Below is a small trained network, with its code and all its weights. Each question gives an input and a class and asks what happens when units are switched off, that is, made to give their printed mean instead of their output.

import numpy as np


def w(rows, s, z=0):
    codes = np.array(rows[::2]) - 128.0
    scale = np.full(codes.shape[1], s)
    scale[-1] = z or s
    return codes * scale


def norm(h):
    return h / np.sqrt((h * h).mean(-1, keepdims=True) + 1e-5)


def f(y):
    return np.maximum(y, 0)


def log_softmax(a):
    a = a - a.max(-1, keepdims=True)
    return a - np.log(np.exp(a).sum(-1, keepdims=True))


def net(x, mask):
    res = np.array(x, float).reshape(1, 3) / 4 @ E
    u = 0
    for l in range(4):
        y = f(norm(res) @ A[l][:, :-1].T + A[l][:, -1])
        res = res + np.where(mask[u : u + 6], y, B[l][:, -1]) @ B[l][:, :-1]
        u += 6
    return log_softmax(norm(res)[-1] @ U[:, :-1].T + U[:, -1])


A, B = {}, {}
E = w([
[169,3,169,159,156],'x0',
[246,252,247,101,217],'x1',
[101,105,157,61,150],'x2',
],0.0074)
A[0] = w([
[201,154,126,242,43,2],'L0N0',
[158,135,142,221,42,26],'L0N1',
[84,141,119,191,8,175],'L0N2',
[134,154,189,34,210,249],'L0N3',
[126,58,122,1,162,133],'L0N4',
[175,136,126,219,88,211],'L0N5',
],0.0083,0.0027)
B[0] = w([
[99,87,152,168,39,171],'L0N0',
[85,169,245,163,90,157],'L0N1',
[169,137,86,91,128,212],'L0N2',
[129,139,98,178,84,254],'L0N3',
[105,161,142,118,53,185],'L0N4',
[127,152,104,142,99,195],'L0N5',
],0.012,0.0067)
A[1] = w([
[205,2,129,156,151,106],'L1N0',
[160,67,204,124,113,90],'L1N1',
[168,90,153,180,100,80],'L1N2',
[155,41,170,153,143,4],'L1N3',
[139,54,215,120,124,150],'L1N4',
[48,96,103,156,118,157],'L1N5',
],0.0094,0.0035)
B[1] = w([
[108,250,96,60,166,212],'L1N0',
[157,238,152,141,107,194],'L1N1',
[90,139,88,64,111,236],'L1N2',
[52,207,98,159,187,162],'L1N3',
[114,171,87,132,87,207],'L1N4',
[183,53,49,172,123,253],'L1N5',
],0.011,0.0038)
A[2] = w([
[105,149,102,108,119,21],'L2N0',
[109,92,41,100,71,254],'L2N1',
[39,87,109,119,139,203],'L2N2',
[88,100,169,160,58,132],'L2N3',
[249,145,171,116,130,246],'L2N4',
[119,122,153,97,116,62],'L2N5',
],0.013,0.0032)
B[2] = w([
[77,149,170,62,90,147],'L2N0',
[148,145,164,201,151,251],'L2N1',
[209,175,109,128,48,159],'L2N2',
[82,98,199,192,125,166],'L2N3',
[165,1,62,149,97,180],'L2N4',
[78,122,112,36,155,128],'L2N5',
],0.0092,0.013)
A[3] = w([
[198,117,187,234,133,124],'L3N0',
[151,111,141,8,177,70],'L3N1',
[134,169,151,103,52,164],'L3N2',
[64,93,49,130,111,255],'L3N3',
[224,171,255,88,177,158],'L3N4',
[99,166,76,222,141,61],'L3N5',
],0.0096,0.0023)
B[3] = w([
[42,34,92,105,189,254],'L3N0',
[89,181,99,151,200,128],'L3N1',
[75,134,133,199,74,216],'L3N2',
[224,154,100,118,128,179],'L3N3',
[201,133,73,194,171,134],'L3N4',
[127,163,223,1,188,242],'L3N5',
],0.0095,0.0084)
U = w([
[216,92,29,162,137,182],'0',
[70,131,153,190,80,248],'1',
[116,253,138,96,102,149],'2',
[40,79,179,113,197,78],'3',
[156,125,165,43,183,2],'4',
[154,130,162,51,188,19],'5',
],0.015,0.0051)

Each question gives the input, the list of numbers given to net, and the class t.
The units are the neurons (one row each of A and B). Each row of codes is followed by its name. A weight is (code - 128) times the scale printed after its matrix; where a second scale follows, it is the last column's (A, B and U).
mask holds one flag per neuron, layer by layer. A switched-off neuron (its flag False) gives its mean, the last column of its row in B, instead of its output. The means were averaged over made-up inputs and are rounded, as every weight is.
A unit's drop is (log p(t) with every unit on - log p(t) with that unit switched off) / (log p(t) with every unit on - log p(t) with every unit switched off).
The circuit of an input: a set's keep is (log p(t) with only the set's units on - log p(t) with every unit switched off) / (log p(t) with every unit on - log p(t) with every unit switched off). Starting from the 12 units with the biggest drops (on a tie, the unit counted first), units are removed one at a time, each time the one whose removal leaves the highest keep (on an exact tie, the one counted first), for as long as the keep stays at least 0.8.
circuit, biggest first: the units of the circuit, biggest drop first
top k neurons: the k neurons with the biggest drops, biggest first
k most important neurons of layer l: the k neurons of layer l with the biggest drops, biggest first
input [3,3,-2], class 3: circuit, biggest first -> [L3N0]
input [2,-3,-1], class 3: top 2 neurons -> [L2N1 L2N4]
input [-8,2,8], class 1: circuit, biggest first -> [L3N2 L1N0]
input [4,4,6], class 1: 2 most important neurons of layer 0 -> [L0N4 L0N2]
input [2,5,6], class 1: top 3 neurons -> [L0N4 L0N2 L1N5]
input [6,7,8], class 1: 2 most important neurons of layer 3 -> [L3N2 L3N3]
input [-3,-8,-8], class 0: top 3 neurons -> [L1N5 L0N2 L3N3]
input [2,-2,1], class 3: 2 most important neurons of layer 0 -> [L0N4 L0N3]
input [8,7,-3], class 2: 3 most important neurons of layer 0 -> [L0N2 L0N4 L0N1]
input [1,-3,2], class 3: circuit, biggest first -> [L2N1 L3N0 L0N3]
input [1,4,2], class 0: top 3 neurons -> [L2N4 L0N0 L2N1]
input [7,-6,-5], class 2: top 2 neurons -> [L1N0 L0N3]
input [7,2,-6], class 2: 2 most important neurons of layer 1 -> [L1N0 L1N3]
input [2,7,-7], class 0: circuit, biggest first -> [L2N4]
input [-5,-6,0], class 0: top 2 neurons -> [L1N5 L1N0]
input [-2,6,-7], class 1: top 3 neurons -> [L0N0 L0N2 L1N5]
input [3,-1,-3], class 3: top 3 neurons -> [L3N0 L0N5 L2N3]
input [-1,4,5], class 1: top 2 neurons -> [L0N3 L0N2]
input [4,7,8], class 1: 2 most important neurons of layer 3 -> [L3N3 L3N2]
input [3,2,1], class 3: top neuron -> [L0N3]
input [-4,-2,-1], class 2: 2 most important neurons of layer 0 -> [L0N2 L0N0]
input [-7,-4,-1], class 2: top 2 neurons -> [L2N4 L2N1]
